Here is a tiny trained network, its code and every weight. The questions are about switching its units off for an input and a class, where a switched-off unit gives its printed mean instead of its output.

import numpy as np


def w(rows, s, z=0):
    codes = np.array(rows[::2]) - 128.0
    scale = np.full(codes.shape[1], s)
    scale[-1] = z or s
    return codes * scale


def norm(h):
    return h / np.sqrt((h * h).mean(-1, keepdims=True) + 1e-5)


def f(y):
    return y / 2 * (1 + np.tanh(0.7978845608 * (y + 0.044715 * y**3)))


def log_softmax(a):
    a = a - a.max(-1, keepdims=True)
    return a - np.log(np.exp(a).sum(-1, keepdims=True))


def net(x, mask):
    res = np.array(x, float).reshape(1, 5) / 4 @ E
    u = 0
    for l in range(3):
        y = f(norm(res) @ A[l][:, :-1].T + A[l][:, -1])
        res = res + np.where(mask[u : u + 8], y, B[l][:, -1]) @ B[l][:, :-1]
        u += 8
    return log_softmax(norm(res)[-1] @ U[:, :-1].T + U[:, -1])


A, B = {}, {}
E = w([
[124,105,152,65,73,46,114,160],'x0',
[74,100,161,210,47,161,135,140],'x1',
[198,102,176,149,150,192,82,253],'x2',
[137,112,146,183,148,67,47,98],'x3',
[128,128,129,128,128,126,129,130],'x4',
],0.0057)
A[0] = w([
[148,91,120,92,77,46,108,155,4],'L0N1',
[158,76,210,126,147,138,129,229,173],'L0N2',
[155,186,113,193,155,208,134,59,56],'L0N3',
[145,89,156,55,40,58,120,136,163],'L0N4',
[172,150,193,203,145,46,95,92,93],'L0N5',
[177,153,109,60,60,188,221,134,92],'L0N6',
[173,193,164,2,183,114,87,101,83],'L0N7',
[154,157,163,197,163,36,78,106,27],'L0N8',
],0.0058,0.0028)
B[0] = w([
[97,123,190,90,198,159,93,157,148],'L0N1',
[130,194,102,149,134,78,118,161,253],'L0N2',
[83,135,217,104,206,150,141,108,184],'L0N3',
[85,139,175,137,185,192,174,70,229],'L0N4',
[77,106,57,99,120,213,121,167,184],'L0N5',
[90,1,80,137,134,150,70,169,196],'L0N6',
[160,86,160,170,75,162,157,91,209],'L0N7',
[126,62,59,98,111,183,106,127,167],'L0N8',
],0.0075,0.0037)
A[1] = w([
[121,148,76,66,107,163,218,183,83],'L1N1',
[48,125,106,94,101,133,206,74,210],'L1N2',
[87,107,218,6,54,73,86,167,50],'L1N3',
[135,63,112,148,149,86,13,98,36],'L1N4',
[129,173,109,152,178,198,131,121,104],'L1N5',
[62,91,117,219,137,107,121,151,68],'L1N6',
[81,135,198,204,3,150,104,129,61],'L1N7',
[237,87,95,89,185,102,133,100,6],'L1N8',
],0.0062,0.0023)
B[1] = w([
[83,67,106,106,112,146,49,108,143],'L1N1',
[182,145,129,168,129,89,80,207,254],'L1N2',
[102,118,160,148,254,122,160,55,152],'L1N3',
[85,36,79,81,122,163,167,140,139],'L1N4',
[98,103,199,75,146,60,106,133,168],'L1N5',
[153,91,129,53,98,150,136,116,173],'L1N6',
[176,123,147,47,117,160,196,68,192],'L1N7',
[191,127,158,106,58,232,188,79,145],'L1N8',
],0.008,0.0049)
A[2] = w([
[210,146,154,93,14,167,228,57,96],'L2N1',
[184,88,115,167,168,183,130,162,189],'L2N2',
[79,217,19,174,70,22,142,48,92],'L2N3',
[29,184,204,162,253,202,142,78,5],'L2N4',
[219,174,159,75,46,180,169,62,32],'L2N5',
[34,52,56,89,113,211,86,139,102],'L2N6',
[133,129,127,107,171,174,165,225,138],'L2N7',
[178,134,75,63,233,145,46,71,223],'L2N8',
],0.0058,0.0032)
B[2] = w([
[195,174,161,127,136,225,126,83,229],'L2N1',
[91,148,104,125,100,33,194,74,226],'L2N2',
[175,187,127,164,131,94,83,249,185],'L2N3',
[108,58,225,48,201,11,189,127,218],'L2N4',
[162,139,144,72,40,169,151,85,185],'L2N5',
[98,52,2,131,156,130,93,82,254],'L2N6',
[114,172,93,152,107,86,80,66,211],'L2N7',
[78,108,150,145,63,193,151,141,246],'L2N8',
],0.0068,0.0041)
U = w([
[47,38,3,114,110,136,104,109,146],'0',
[73,107,226,92,192,75,174,103,82],'1',
[195,163,155,101,46,205,171,70,254],'2',
[155,237,98,177,94,63,80,210,60],'3',
],0.013,0.00049)

Each question gives the input, the list of numbers given to net, and the class t.
The units are the neurons (one row each of A and B). Each row of codes is followed by its name. A weight is (code - 128) times the scale printed after its matrix; where a second scale follows, it is the last column's (A, B and U).
mask holds one flag per neuron, layer by layer. A switched-off neuron (its flag False) gives its mean, the last column of its row in B, instead of its output. The means were averaged over made-up inputs and are rounded, as every weight is.
A unit's drop is (log p(t) with every unit on - log p(t) with that unit switched off) / (log p(t) with every unit on - log p(t) with every unit switched off).
The circuit of an input: a set's keep is (log p(t) with only the set's units on - log p(t) with every unit switched off) / (log p(t) with every unit on - log p(t) with every unit switched off). Starting from the 12 units with the biggest drops (on a tie, the unit counted first), units are removed one at a time, each time the one whose removal leaves the highest keep (on an exact tie, the one counted first), for as long as the keep stays at least 0.8.
units of the circuit, in order: the units of the circuit, biggest drop first
most important unit: the unit with the biggest drop
k most important neurons: the k neurons with the biggest drops, biggest first
k most important neurons of layer l: the k neurons of layer l with the biggest drops, biggest first
input [-7,2,7,-3,-7], class 1: most important neuron of layer 0 -> L0N3
input [6,-4,8,-8,8], class 0: units of the circuit, in order -> L1N1, L0N6
input [5,-3,3,5,5], class 0: 4 most important neurons -> L0N8, L1N4, L0N5, L0N3
input [3,-7,-8,4,0], class 3: 3 most important neurons -> L2N3, L1N7, L1N2
input [0,3,5,5,0], class 0: 2 most important neurons -> L1N2, L1N4
input [-7,5,7,-2,-6], class 1: units of the circuit, in order -> L0N3, L2N4, L1N5
input [7,3,7,-8,8], class 0: units of the circuit, in order -> L0N6, L1N1
input [-5,7,0,3,3], class 2: 2 most important neurons -> L1N7, L0N4
input [3,-8,-8,-2,-3], class 2: 3 most important neurons -> L1N8, L0N7, L0N2
input [4,-5,0,-2,6], class 2: 2 most important neurons -> L0N7, L0N3
input [4,-6,-8,2,-5], class 3: units of the circuit, in order -> L2N3, L1N2
input [-5,5,-7,-4,1], class 3: 2 most important neurons -> L1N2, L0N4
input [6,5,-7,6,-1], class 3: 4 most important neurons of layer 0 -> L0N6, L0N3, L0N4, L0N7
input [1,8,-1,7,3], class 2: most important unit -> L1N7
input [3,-2,5,-6,7], class 0: 3 most important neurons -> L1N1, L0N6, L1N2
input [-8,1,-8,7,-1], class 1: 4 most important neurons -> L0N3, L0N6, L2N4, L0N2
input [-1,4,8,-6,-3], class 3: 2 most important neurons of layer 0 -> L0N2, L0N5
input [5,-6,-1,0,5], class 2: 2 most important neurons of layer 0 -> L0N7, L0N3
input [6,-5,7,-5,-7], class 3: 3 most important neurons of layer 2 -> L2N4, L2N7, L2N6
input [-1,-5,5,6,7], class 0: most important neuron of layer 1 -> L1N4
input [-8,0,4,6,-6], class 1: 2 most important neurons -> L0N3, L0N6
input [-2,5,-1,4,-3], class 2: 2 most important neurons of layer 0 -> L0N6, L0N1
input [0,-3,3,0,2], class 2: 4 most important neurons -> L0N7, L1N2, L1N8, L0N5
input [-8,-1,-8,0,5], class 1: 4 most important neurons -> L0N3, L2N4, L0N2, L1N5
input [-4,2,0,3,-8], class 1: 3 most important neurons -> L0N3, L0N6, L2N4
input [7,-3,4,-8,-3], class 0: 2 most important neurons -> L0N6, L1N1
input [1,3,-5,1,0], class 3: most important unit -> L0N7
input [3,6,5,3,-2], class 2: 2 most important neurons of layer 1 -> L1N7, L1N2
